Below are the code and all the weights of a small trained network. Each question names an input and a class and asks about switching units off, where a switched-off unit gives its printed mean instead of its output.

import numpy as np


def w(rows, s, z=0):
    codes = np.array(rows[::2]) - 128.0
    scale = np.full(codes.shape[1], s)
    scale[-1] = z or s
    return codes * scale


def norm(h):
    return h / np.sqrt((h * h).mean(-1, keepdims=True) + 1e-5)


def f(y):
    return np.maximum(y, 0)


def log_softmax(a):
    a = a - a.max(-1, keepdims=True)
    return a - np.log(np.exp(a).sum(-1, keepdims=True))


def net(x, mask):
    res = np.array(x, float).reshape(1, 4) / 4 @ E
    u = 0
    for l in range(2):
        y = f(norm(res) @ A[l][:, :-1].T + A[l][:, -1])
        res = res + np.where(mask[u : u + 15], y, B[l][:, -1]) @ B[l][:, :-1]
        u += 15
    return log_softmax(norm(res)[-1] @ U[:, :-1].T + U[:, -1])


A, B = {}, {}
E = w([
[38,155,88],'x0',
[139,253,48],'x1',
[93,104,109],'x2',
[67,186,177],'x3',
],0.0033)
A[0] = w([
[126,103,143,48],'0.n1',
[89,113,72,93],'0.n2',
[223,110,114,143],'0.n3',
[167,65,150,169],'0.n4',
[110,124,65,90],'0.n5',
[113,217,187,91],'0.n6',
[117,58,94,33],'0.n7',
[155,39,156,60],'0.n8',
[157,7,244,109],'0.n9',
[65,94,128,91],'0.n10',
[255,237,73,158],'0.n11',
[204,166,151,148],'0.n12',
[71,204,184,20],'0.n13',
[93,88,77,2],'0.n14',
[200,195,50,86],'0.n15',
],0.0065,0.001)
B[0] = w([
[146,127,118,142],'0.n1',
[154,65,145,153],'0.n2',
[93,115,95,194],'0.n3',
[48,182,66,192],'0.n4',
[168,71,146,152],'0.n5',
[90,144,172,176],'0.n6',
[80,90,113,158],'0.n7',
[115,152,50,196],'0.n8',
[254,140,77,254],'0.n9',
[194,75,144,157],'0.n10',
[188,160,21,241],'0.n11',
[113,132,77,180],'0.n12',
[106,134,197,173],'0.n13',
[144,66,129,145],'0.n14',
[194,196,149,205],'0.n15',
],0.013,0.005)
A[1] = w([
[81,24,99,42],'1.n1',
[106,69,101,123],'1.n2',
[98,121,108,70],'1.n3',
[141,100,144,121],'1.n4',
[178,142,115,176],'1.n5',
[161,105,124,143],'1.n6',
[247,185,41,177],'1.n7',
[155,91,165,221],'1.n8',
[47,157,229,83],'1.n9',
[146,123,100,175],'1.n10',
[138,142,160,72],'1.n11',
[155,154,201,108],'1.n12',
[47,172,174,185],'1.n13',
[135,179,61,246],'1.n14',
[123,91,89,254],'1.n15',
],0.012,0.00082)
B[1] = w([
[123,145,216,139],'1.n1',
[100,155,173,138],'1.n2',
[144,125,120,129],'1.n3',
[117,107,150,133],'1.n4',
[89,112,110,165],'1.n5',
[115,119,139,146],'1.n6',
[3,98,59,251],'1.n7',
[116,68,152,138],'1.n8',
[226,129,66,142],'1.n9',
[110,136,119,155],'1.n10',
[149,98,123,133],'1.n11',
[164,44,118,139],'1.n12',
[191,62,118,139],'1.n13',
[63,69,116,187],'1.n14',
[106,170,145,151],'1.n15',
],0.019,0.018)
U = w([
[146,222,174,2],'0',
[172,231,118,26],'1',
[20,110,46,192],'2',
[241,84,118,147],'3',
[166,225,122,33],'4',
[120,107,250,118],'5',
[130,168,173,38],'6',
],0.013,0.0084)

Each question gives the input, the list of numbers given to net, and the class t.
The units are the neurons (one row each of A and B). Each row of codes is followed by its name. A weight is (code - 128) times the scale printed after its matrix; where a second scale follows, it is the last column's (A, B and U).
mask holds one flag per neuron, layer by layer. A switched-off neuron (its flag False) gives its mean, the last column of its row in B, instead of its output. The means were averaged over made-up inputs and are rounded, as every weight is.
A unit's drop is (log p(t) with every unit on - log p(t) with that unit switched off) / (log p(t) with every unit on - log p(t) with every unit switched off).
most important unit: the unit with the biggest drop
k most important neurons: the k neurons with the biggest drops, biggest first
top k neurons in layer l: the k neurons of layer l with the biggest drops, biggest first
drop of u: that unit's drop, to one decimal
input [6,5,-2,6], class 3: most important unit : 0.n9
input [1,-3,-8,6], class 3: 2 most important neurons : [0.n11; 1.n7]
input [0,3,8,3], class 3: 3 most important neurons : [0.n11; 0.n9; 1.n7]
input [8,-7,2,7], class 3: 2 most important neurons : [0.n11; 1.n7]
input [7,1,-2,-3], class 5: top 3 neurons in layer 1 : [1.n7; 1.n1; 1.n14]
input [-2,-2,4,8], class 3: top 2 neurons in layer 0 : [0.n11; 0.n13]
input [6,-3,3,-6], class 5: top 2 neurons in layer 1 : [1.n7; 1.n1]
input [4,4,5,4], class 3: 2 most important neurons : [0.n9; 0.n11]
input [7,-3,2,8], class 3: 2 most important neurons : [1.n7; 1.n9]
input [3,-1,7,6], class 3: drop of 0.n9 : 0.1
input [2,5,8,4], class 3: drop of 1.n7 : 0.2
input [8,2,5,0], class 5: drop of 0.n9 : 0.4
